Below is a small trained network, with its code and all its weights. Each question gives an input and a target symbol and asks what happens when units are switched off, that is, made to give their printed mean instead of their output.

import numpy as np


def w(rows, s, z=0):
    codes = np.array(rows[::2]) - 128.0
    scale = np.full(codes.shape[1], s)
    scale[-1] = z or s
    return codes * scale


def f(y):
    return y / 2 * (1 + np.tanh(0.7978845608 * (y + 0.044715 * y**3)))


def softmax(a):
    e = np.exp(a - a.max(-1, keepdims=True))
    return e / e.sum(-1, keepdims=True)


def log_softmax(a):
    a = a - a.max(-1, keepdims=True)
    return a - np.log(np.exp(a).sum(-1, keepdims=True))


def net(x, mask):
    ids = ['αβγδεζηθξσφψω'.index(c) for c in x.split()]
    T = len(ids)
    res = E[ids] + P[:T]
    q, k, v = (res @ M[0].T for M in (Q, K, V))
    z = softmax(np.where(np.tri(T) > 0, q @ k.T / 3**0.5, -1e9)) @ v
    res = res + np.where(mask[0], z, O[0][:, -1]) @ O[0][:, :-1]
    y = f(res @ A[0][:, :-1].T + A[0][:, -1])
    res = res + np.where(mask[1:17], y, B[0][:, -1]) @ B[0][:, :-1]
    return log_softmax(res[-1] @ U[:, :-1].T + U[:, -1])


Q, K, V, O, A, B = {}, {}, {}, {}, {}, {}
E = w([
[205,21,119,32],'α',
[132,58,68,62],'β',
[196,184,129,125],'γ',
[104,178,46,122],'δ',
[112,135,137,91],'ε',
[115,122,161,80],'ζ',
[128,122,83,82],'η',
[89,236,134,137],'θ',
[69,130,111,66],'ξ',
[140,63,53,66],'σ',
[74,226,41,144],'φ',
[122,160,202,91],'ψ',
[121,78,3,79],'ω',
],0.012)
P = w([
[129,110,150,149],'0',
[156,128,66,59],'1',
[98,134,163,125],'2',
[156,165,43,64],'3',
[153,124,150,186],'4',
[130,105,131,81],'5',
[105,133,159,131],'6',
[134,135,4,112],'7',
],0.023)
Q[0] = w([
[207,204,2,123],'H0',
[23,73,149,242],'H0',
[172,149,110,252],'H0',
],0.0066)
K[0] = w([
[188,100,96,245],'H0',
[148,175,65,67],'H0',
[212,136,125,125],'H0',
],0.011)
V[0] = w([
[211,114,155,152],'H0',
[40,100,17,94],'H0',
[246,60,37,56],'H0',
],0.011)
O[0] = w([
[202,197,135,67,178],'H0',
[98,78,89,220,89],'H0',
[247,135,135,199,255],'H0',
],0.012,0.0079)
A[0] = w([
[145,196,106,86,135],'N0',
[156,100,50,90,78],'N1',
[107,155,162,74,86],'N2',
[177,160,171,148,117],'N3',
[138,132,220,186,186],'N4',
[152,52,125,96,139],'N5',
[119,64,252,167,96],'N6',
[136,96,110,80,63],'N7',
[85,118,93,109,133],'N8',
[104,88,72,161,255],'N9',
[149,153,193,105,76],'N10',
[177,81,153,96,147],'N11',
[132,168,78,136,101],'N12',
[167,127,43,77,127],'N13',
[178,141,104,167,93],'N14',
[88,190,133,198,24],'N15',
],0.011,0.0076)
B[0] = w([
[141,66,158,93,228],'N0',
[136,128,193,157,199],'N1',
[144,124,171,211,158],'N2',
[68,152,109,112,224],'N3',
[128,168,202,98,191],'N4',
[131,173,105,101,176],'N5',
[40,39,175,52,151],'N6',
[146,174,158,178,156],'N7',
[108,168,93,181,151],'N8',
[207,123,72,194,167],'N9',
[135,119,102,174,161],'N10',
[114,139,92,85,220],'N11',
[164,113,129,91,156],'N12',
[61,123,154,183,255],'N13',
[69,84,102,86,219],'N14',
[2,205,72,50,135],'N15',
],0.0088,0.015)
U = w([
[139,38,71,2,192],'α',
[170,79,110,146,100],'β',
[237,226,221,170,111],'γ',
[151,175,89,168,154],'δ',
[102,97,149,148,118],'ε',
[86,77,159,127,91],'ζ',
[158,121,120,154,121],'η',
[18,207,129,134,96],'θ',
[83,71,91,159,173],'ξ',
[184,92,107,152,109],'σ',
[90,211,18,128,158],'φ',
[66,108,212,128,3],'ψ',
[197,108,88,176,92],'ω',
],0.0094,0.005)

Each question gives the input, a string of symbols that net reads in full, and the target symbol t.
The units are the heads (3 rows each of Q, K, V and O) and the neurons (one row each of A and B). Each row of codes is followed by its name. A weight is (code - 128) times the scale printed after its matrix; where a second scale follows, it is the last column's (O, A, B and U).
mask holds one flag per unit, heads first, then neurons. A switched-off unit (its flag False) gives its mean, the last column of its rows in O or B, instead of its output. The means were averaged over made-up inputs and are rounded, as every weight is.
A unit's drop is (log p(t) with every unit on - log p(t) with that unit switched off) / (log p(t) with every unit on - log p(t) with every unit switched off).
The circuit of an input: a set's keep is (log p(t) with only the set's units on - log p(t) with every unit switched off) / (log p(t) with every unit on - log p(t) with every unit switched off). Starting from the 12 units with the biggest drops (on a tie, the unit counted first), units are removed one at a time, each time the one whose removal leaves the highest keep (on an exact tie, the one counted first), for as long as the keep stays at least 0.8.
units of the circuit, in order: the units of the circuit, biggest drop first
most important unit: the unit with the biggest drop
k most important neurons: the k neurons with the biggest drops, biggest first
input γ α ζ ω, target γ: 3 most important neurons : N14; N1; N7
input γ α α φ ξ, target ξ: units of the circuit, in order : H0; N14
input α ζ γ θ α θ, target γ: 3 most important neurons : N14; N6; N11
input ε γ ξ σ α α ω, target ω: units of the circuit, in order : H0; N9; N3
input θ α η α, target θ: units of the circuit, in order : H0; N8; N13
input α α θ β α α ξ ξ, target α: 3 most important neurons : N0; N14; N12
input ω α α α, target ω: units of the circuit, in order : H0; N9
input α θ θ α ψ ψ, target θ: 2 most important neurons : N0; N8
input α α φ γ θ, target θ: 3 most important neurons : N14; N15; N3
input ψ ψ α θ, target ψ: units of the circuit, in order : H0; N0; N2; N11
input α α α ψ, target α: most important unit : N0
input α ε α γ θ, target θ: 2 most important neurons : N15; N14
input α α α α α α α ζ, target α: units of the circuit, in order : H0; N0; N14
input φ α α α θ ζ θ σ, target θ: units of the circuit, in order : H0; N13
input ξ φ α φ α α α γ, target α: units of the circuit, in order : H0; N0; N14
input θ φ γ ψ ω α α ξ, target ω: units of the circuit, in order : N9; H0; N3
input γ θ ξ, target ξ: most important neuron : N9
input α α φ θ, target α: units of the circuit, in order : N0; N12
input θ ε α, target α: units of the circuit, in order : N13; N1
input θ θ α γ, target θ: units of the circuit, in order : H0
input γ α φ ε, target γ: units of the circuit, in order : H0; N14; N2
input φ α γ γ ψ, target ψ: 4 most important neurons : N6; N4; N14; N3
input ψ α ω ε φ γ ψ α, target φ: 3 most important neurons : N8; N9; N5
input γ α γ γ α α, target γ: 2 most important neurons : N14; N7
input ω γ γ δ θ α γ α, target θ: 2 most important neurons : N13; N8
input α φ ω ξ α σ ω ε, target α: 4 most important neurons : N0; N14; N12; N2
